Below is a small trained network, with its code and all its weights. Each question gives an input and a class and asks what happens when units are switched off, that is, made to give their printed mean instead of their output.

import numpy as np


def w(rows, s, z=0):
    codes = np.array(rows[::2]) - 128.0
    scale = np.full(codes.shape[1], s)
    scale[-1] = z or s
    return codes * scale


def norm(h):
    return h / np.sqrt((h * h).mean(-1, keepdims=True) + 1e-5)


def f(y):
    return np.maximum(y, 0)


def log_softmax(a):
    a = a - a.max(-1, keepdims=True)
    return a - np.log(np.exp(a).sum(-1, keepdims=True))


def net(x, mask):
    res = np.array(x, float).reshape(1, 7) / 4 @ E
    u = 0
    for l in range(4):
        y = f(norm(res) @ A[l][:, :-1].T + A[l][:, -1])
        res = res + np.where(mask[u : u + 6], y, B[l][:, -1]) @ B[l][:, :-1]
        u += 6
    return log_softmax(norm(res)[-1] @ U[:, :-1].T + U[:, -1])


A, B = {}, {}
E = w([
[111,52,157,213,114,142],'x0',
[155,147,80,169,100,114],'x1',
[127,117,61,97,115,18],'x2',
[144,19,135,216,71,179],'x3',
[114,113,2,162,192,184],'x4',
[222,87,205,131,186,120],'x5',
[126,146,61,60,28,190],'x6',
],0.0058)
A[0] = w([
[100,237,210,103,95,50,159],'0.n0',
[150,70,28,44,143,142,157],'0.n1',
[181,58,242,213,204,119,88],'0.n2',
[134,91,212,187,106,151,2],'0.n3',
[139,70,155,80,41,159,81],'0.n4',
[78,190,128,135,120,253,105],'0.n5',
],0.006,0.0029)
B[0] = w([
[47,93,88,1,167,204,253],'0.n0',
[163,234,132,159,201,139,223],'0.n1',
[161,149,127,255,75,31,255],'0.n2',
[127,100,100,201,110,16,176],'0.n3',
[221,125,131,152,26,188,179],'0.n4',
[164,87,182,120,88,188,191],'0.n5',
],0.0058,0.0043)
A[1] = w([
[171,127,191,171,139,94,2],'1.n0',
[167,113,169,193,192,107,31],'1.n1',
[62,99,68,176,148,126,75],'1.n2',
[145,121,250,209,124,124,191],'1.n3',
[176,121,137,104,177,185,116],'1.n4',
[94,122,119,2,131,108,138],'1.n5',
],0.009,0.0037)
B[1] = w([
[89,104,89,177,148,93,173],'1.n0',
[122,68,123,209,101,69,188],'1.n1',
[83,173,111,44,182,159,171],'1.n2',
[174,27,68,237,82,105,253],'1.n3',
[141,156,175,2,131,123,171],'1.n4',
[130,100,189,176,147,125,236],'1.n5',
],0.0072,0.0062)
A[2] = w([
[78,215,7,81,105,130,122],'2.n0',
[106,176,2,93,103,131,82],'2.n1',
[54,179,194,85,160,77,85],'2.n2',
[52,179,144,170,168,123,2],'2.n3',
[59,176,200,88,173,41,90],'2.n4',
[127,142,177,166,210,155,36],'2.n5',
],0.0066,0.0054)
B[2] = w([
[199,127,160,219,147,10,252],'2.n0',
[128,109,19,174,166,9,208],'2.n1',
[75,173,254,54,164,222,195],'2.n2',
[198,198,157,110,157,129,131],'2.n3',
[161,245,203,114,197,206,206],'2.n4',
[188,127,69,203,73,124,137],'2.n5',
],0.0062,0.0042)
A[3] = w([
[5,69,34,154,173,183,3],'3.n0',
[61,198,84,93,176,43,6],'3.n1',
[86,25,94,204,124,119,207],'3.n2',
[24,85,8,152,218,212,98],'3.n3',
[20,100,210,124,165,104,38],'3.n4',
[13,129,66,48,254,187,76],'3.n5',
],0.0064,0.0031)
B[3] = w([
[255,197,149,92,118,195,143],'3.n0',
[143,123,175,217,146,78,172],'3.n1',
[181,166,51,67,147,66,255],'3.n2',
[223,219,173,35,122,218,163],'3.n3',
[151,159,83,198,208,48,156],'3.n4',
[192,251,199,129,194,152,181],'3.n5',
],0.008,0.0062)
U = w([
[127,100,129,9,1,199,10],'0',
[117,78,43,228,76,11,255],'1',
[143,238,169,18,191,101,114],'2',
],0.0088,0.0056)

Each question gives the input, the list of numbers given to net, and the class t.
The units are the neurons (one row each of A and B). Each row of codes is followed by its name. A weight is (code - 128) times the scale printed after its matrix; where a second scale follows, it is the last column's (A, B and U).
mask holds one flag per neuron, layer by layer. A switched-off neuron (its flag False) gives its mean, the last column of its row in B, instead of its output. The means were averaged over made-up inputs and are rounded, as every weight is.
A unit's drop is (log p(t) with every unit on - log p(t) with that unit switched off) / (log p(t) with every unit on - log p(t) with every unit switched off).
The circuit of an input: a set's keep is (log p(t) with only the set's units on - log p(t) with every unit switched off) / (log p(t) with every unit on - log p(t) with every unit switched off). Starting from the 12 units with the biggest drops (on a tie, the unit counted first), units are removed one at a time, each time the one whose removal leaves the highest keep (on an exact tie, the one counted first), for as long as the keep stays at least 0.8.
circuit, biggest first: the units of the circuit, biggest drop first
most important unit: the unit with the biggest drop
top k neurons: the k neurons with the biggest drops, biggest first
k most important neurons of layer l: the k neurons of layer l with the biggest drops, biggest first
drop when u is switched off: that unit's drop, to one decimal
input [-8,-4,5,8,7,6,4], class 2: circuit, biggest first => 1.n3, 0.n1
input [2,-3,-4,3,3,-4,5], class 0: most important unit => 0.n5
input [4,3,-1,-1,0,-6,-5], class 2: circuit, biggest first => 1.n2, 3.n3
input [3,1,6,-2,0,-7,0], class 2: top 2 neurons => 1.n3, 1.n2
input [-6,5,-6,3,7,2,6], class 2: top 3 neurons => 1.n3, 0.n1, 0.n2
input [5,-1,5,-3,-4,0,0], class 2: circuit, biggest first => 1.n3, 0.n0
input [-5,-3,1,1,7,4,3], class 2: top 2 neurons => 0.n2, 1.n3
input [1,-5,0,-2,7,-5,8], class 2: top 4 neurons => 0.n2, 3.n3, 1.n3, 1.n1
input [2,-7,6,4,-3,6,7], class 0: 3 most important neurons of layer 1 => 1.n1, 1.n5, 1.n0
input [-6,8,-3,-1,-7,-6,8], class 0: 4 most important neurons of layer 1 => 1.n3, 1.n5, 1.n0, 1.n1
input [3,-4,2,8,3,-1,4], class 0: top 2 neurons => 0.n2, 2.n0
input [-7,-4,-5,7,7,4,6], class 0: 3 most important neurons of layer 0 => 0.n5, 0.n0, 0.n4
input [6,2,1,1,6,2,3], class 2: drop when 0.n5 is switched off => 0.0
input [-2,6,-4,-5,-3,6,-3], class 1: circuit, biggest first => 1.n3
input [0,-2,0,-2,5,-4,-3], class 2: drop when 1.n3 is switched off => 0.3
input [0,-4,-5,1,1,8,5], class 1: drop when 0.n2 is switched off => 0.1
